Below are the code and all the weights of a small trained network. Each question names an input and a target symbol and asks about switching units off, where a switched-off unit gives its printed mean instead of its output.

import numpy as np


def w(rows, s, z=0):
    codes = np.array(rows[::2]) - 128.0
    scale = np.full(codes.shape[1], s)
    scale[-1] = z or s
    return codes * scale


def norm(h):
    return h / np.sqrt((h * h).mean(-1, keepdims=True) + 1e-5)


def f(y):
    return np.maximum(y, 0)


def softmax(a):
    e = np.exp(a - a.max(-1, keepdims=True))
    return e / e.sum(-1, keepdims=True)


def log_softmax(a):
    a = a - a.max(-1, keepdims=True)
    return a - np.log(np.exp(a).sum(-1, keepdims=True))


def net(x, mask):
    ids = ['γδεθλξπφψ'.index(c) for c in x.split()]
    T = len(ids)
    res = E[ids] + P[:T]
    r = norm(res)
    for j in range(2):
        rows = slice(3 * j, 3 * j + 3)
        q, k, v = (r @ M[0][rows].T for M in (Q, K, V))
        z = softmax(np.where(np.tri(T) > 0, q @ k.T / 3**0.5, -1e9)) @ v
        o = O[0][rows]
        res = res + np.where(mask[j], z, o[:, -1]) @ o[:, :-1]
    y = f(norm(res) @ A[0][:, :-1].T + A[0][:, -1])
    res = res + np.where(mask[2:14], y, B[0][:, -1]) @ B[0][:, :-1]
    return log_softmax(norm(res)[-1] @ U[:, :-1].T + U[:, -1])


Q, K, V, O, A, B = {}, {}, {}, {}, {}, {}
E = w([
[140,70,177,68],'γ',
[142,116,220,110],'δ',
[143,133,203,111],'ε',
[139,86,208,100],'θ',
[140,137,235,107],'λ',
[132,155,178,122],'ξ',
[111,31,88,2],'π',
[45,233,121,51],'φ',
[76,137,104,36],'ψ',
],0.00095)
P = w([
[151,125,95,194],'0',
[118,69,251,24],'1',
[104,178,195,65],'2',
[181,145,101,127],'3',
[81,50,210,81],'4',
[57,147,162,63],'5',
[96,113,104,184],'6',
[133,69,235,58],'7',
[39,166,105,23],'8',
[185,148,129,130],'9',
],0.0025)
Q[0] = w([
[1,55,154,199],'H0',
[153,117,230,54],'H0',
[49,139,126,129],'H0',
[118,89,105,81],'H1',
[140,149,159,159],'H1',
[67,151,77,134],'H1',
],0.0092)
K[0] = w([
[238,192,94,2],'H0',
[13,113,110,95],'H0',
[171,144,174,66],'H0',
[104,102,169,66],'H1',
[167,125,104,187],'H1',
[48,174,99,124],'H1',
],0.0077)
V[0] = w([
[106,248,13,142],'H0',
[154,3,43,63],'H0',
[81,103,29,63],'H0',
[115,234,81,133],'H1',
[68,126,115,46],'H1',
[70,123,78,94],'H1',
],0.0029)
O[0] = w([
[90,144,164,36,6],'H0',
[189,119,4,84,179],'H0',
[109,66,26,48,134],'H0',
[178,69,135,118,31],'H1',
[143,156,160,180,192],'H1',
[152,134,189,156,116],'H1',
],0.0042,0.0015)
A[0] = w([
[184,141,102,191,117],'N0',
[116,74,160,102,223],'N1',
[104,93,86,157,215],'N2',
[51,115,116,152,195],'N3',
[129,128,128,128,124],'N4',
[173,169,17,139,4],'N5',
[17,192,150,20,100],'N6',
[92,99,97,38,212],'N7',
[37,216,94,69,124],'N8',
[38,255,186,91,7],'N9',
[184,165,66,189,86],'N10',
[115,202,170,156,97],'N11',
],0.0042,0.0024)
B[0] = w([
[55,157,134,115,148],'N0',
[134,157,60,150,233],'N1',
[185,163,172,117,177],'N2',
[162,141,126,72,191],'N3',
[127,127,127,128,128],'N4',
[216,76,163,250,157],'N5',
[54,33,109,218,246],'N6',
[66,195,142,107,252],'N7',
[226,138,174,31,209],'N8',
[134,3,109,76,212],'N9',
[28,90,105,138,151],'N10',
[174,116,104,81,177],'N11',
],0.0042,0.0033)
U = w([
[183,33,140,101,135],'γ',
[42,64,144,112,125],'δ',
[110,208,106,25,183],'ε',
[139,101,113,254,224],'θ',
[161,160,201,154,126],'λ',
[13,177,119,181,108],'ξ',
[202,164,176,103,4],'π',
[215,151,18,144,115],'φ',
[143,176,161,161,82],'ψ',
],0.0099,0.0018)

Each question gives the input, a string of symbols that net reads in full, and the target symbol t.
The units are the heads (3 rows each of Q, K, V and O) and the neurons (one row each of A and B). Each row of codes is followed by its name. A weight is (code - 128) times the scale printed after its matrix; where a second scale follows, it is the last column's (O, A, B and U).
mask holds one flag per unit, heads first, then neurons. A switched-off unit (its flag False) gives its mean, the last column of its rows in O or B, instead of its output. The means were averaged over made-up inputs and are rounded, as every weight is.
A unit's drop is (log p(t) with every unit on - log p(t) with that unit switched off) / (log p(t) with every unit on - log p(t) with every unit switched off).
The circuit of an input: a set's keep is (log p(t) with only the set's units on - log p(t) with every unit switched off) / (log p(t) with every unit on - log p(t) with every unit switched off). Starting from the 12 units with the biggest drops (on a tie, the unit counted first), units are removed one at a time, each time the one whose removal leaves the highest keep (on an exact tie, the one counted first), for as long as the keep stays at least 0.8.
units of the circuit, in order: the units of the circuit, biggest drop first
k most important neurons: the k neurons with the biggest drops, biggest first
which heads matter: for each layer, one digit per head in row order, 1 if its drop is at least 0.15 and else 0, layers parted by /
input ξ δ γ π ε, target ε: 4 most important neurons : N6, N5, N9, N1
input π λ ε γ γ γ γ γ π θ, target θ: 2 most important neurons : N5, N10
input ξ ψ π φ λ λ π φ θ, target γ: units of the circuit, in order : N8, N6
input δ π π γ ψ ψ φ ξ ξ ψ, target δ: units of the circuit, in order : H0, N6
input π ε ψ π θ, target ξ: units of the circuit, in order : N8, N9, N1
input π θ π ε γ ψ λ π π ξ, target λ: units of the circuit, in order : H0
input ε λ φ ψ ξ, target ξ: units of the circuit, in order : N8, N9
input ε ε ε π θ π θ ξ, target ε: units of the circuit, in order : N6, N5, N9, N1
input γ θ θ ξ ε, target λ: units of the circuit, in order : H0, N6
input π φ λ π δ, target ε: units of the circuit, in order : N6, H0, N9, N1
input γ λ π π π θ γ ψ ξ ε, target θ: units of the circuit, in order : N5, N10, N9
input θ δ ξ γ φ ψ, target γ: units of the circuit, in order : N8, N9
input π ψ θ ψ λ λ π θ, target ε: 2 most important neurons : N6, N5
input ξ ξ π π π ε ε ξ δ, target γ: 3 most important neurons : N8, N6, N9
input γ θ γ θ ξ, target λ: 4 most important neurons : N6, N9, N7, N8
input ε δ π γ λ γ π, target θ: which heads matter : 11
input λ π π γ ε π γ φ δ θ, target θ: 3 most important neurons : N5, N10, N8
input θ λ γ π θ, target ε: which heads matter : 10
input ξ θ δ ξ φ λ π π, target ε: units of the circuit, in order : N6, N9, N1, N7
input θ δ ξ λ ξ γ ψ, target λ: which heads matter : 11
input γ ε π θ θ π π, target ξ: most important neuron : N10
input ε γ γ ε ξ θ γ, target π: 2 most important neurons : N6, N7
input ε π λ π φ π γ λ, target ε: 4 most important neurons : N6, N9, N5, N1
input φ φ θ π ψ π γ π π π, target θ: 2 most important neurons : N5, N10
input θ ε π γ, target ξ: which heads matter : 10
input ξ φ δ π π π φ φ λ, target γ: 3 most important neurons : N8, N9, N6
input ξ π π ξ, target γ: which heads matter : 11
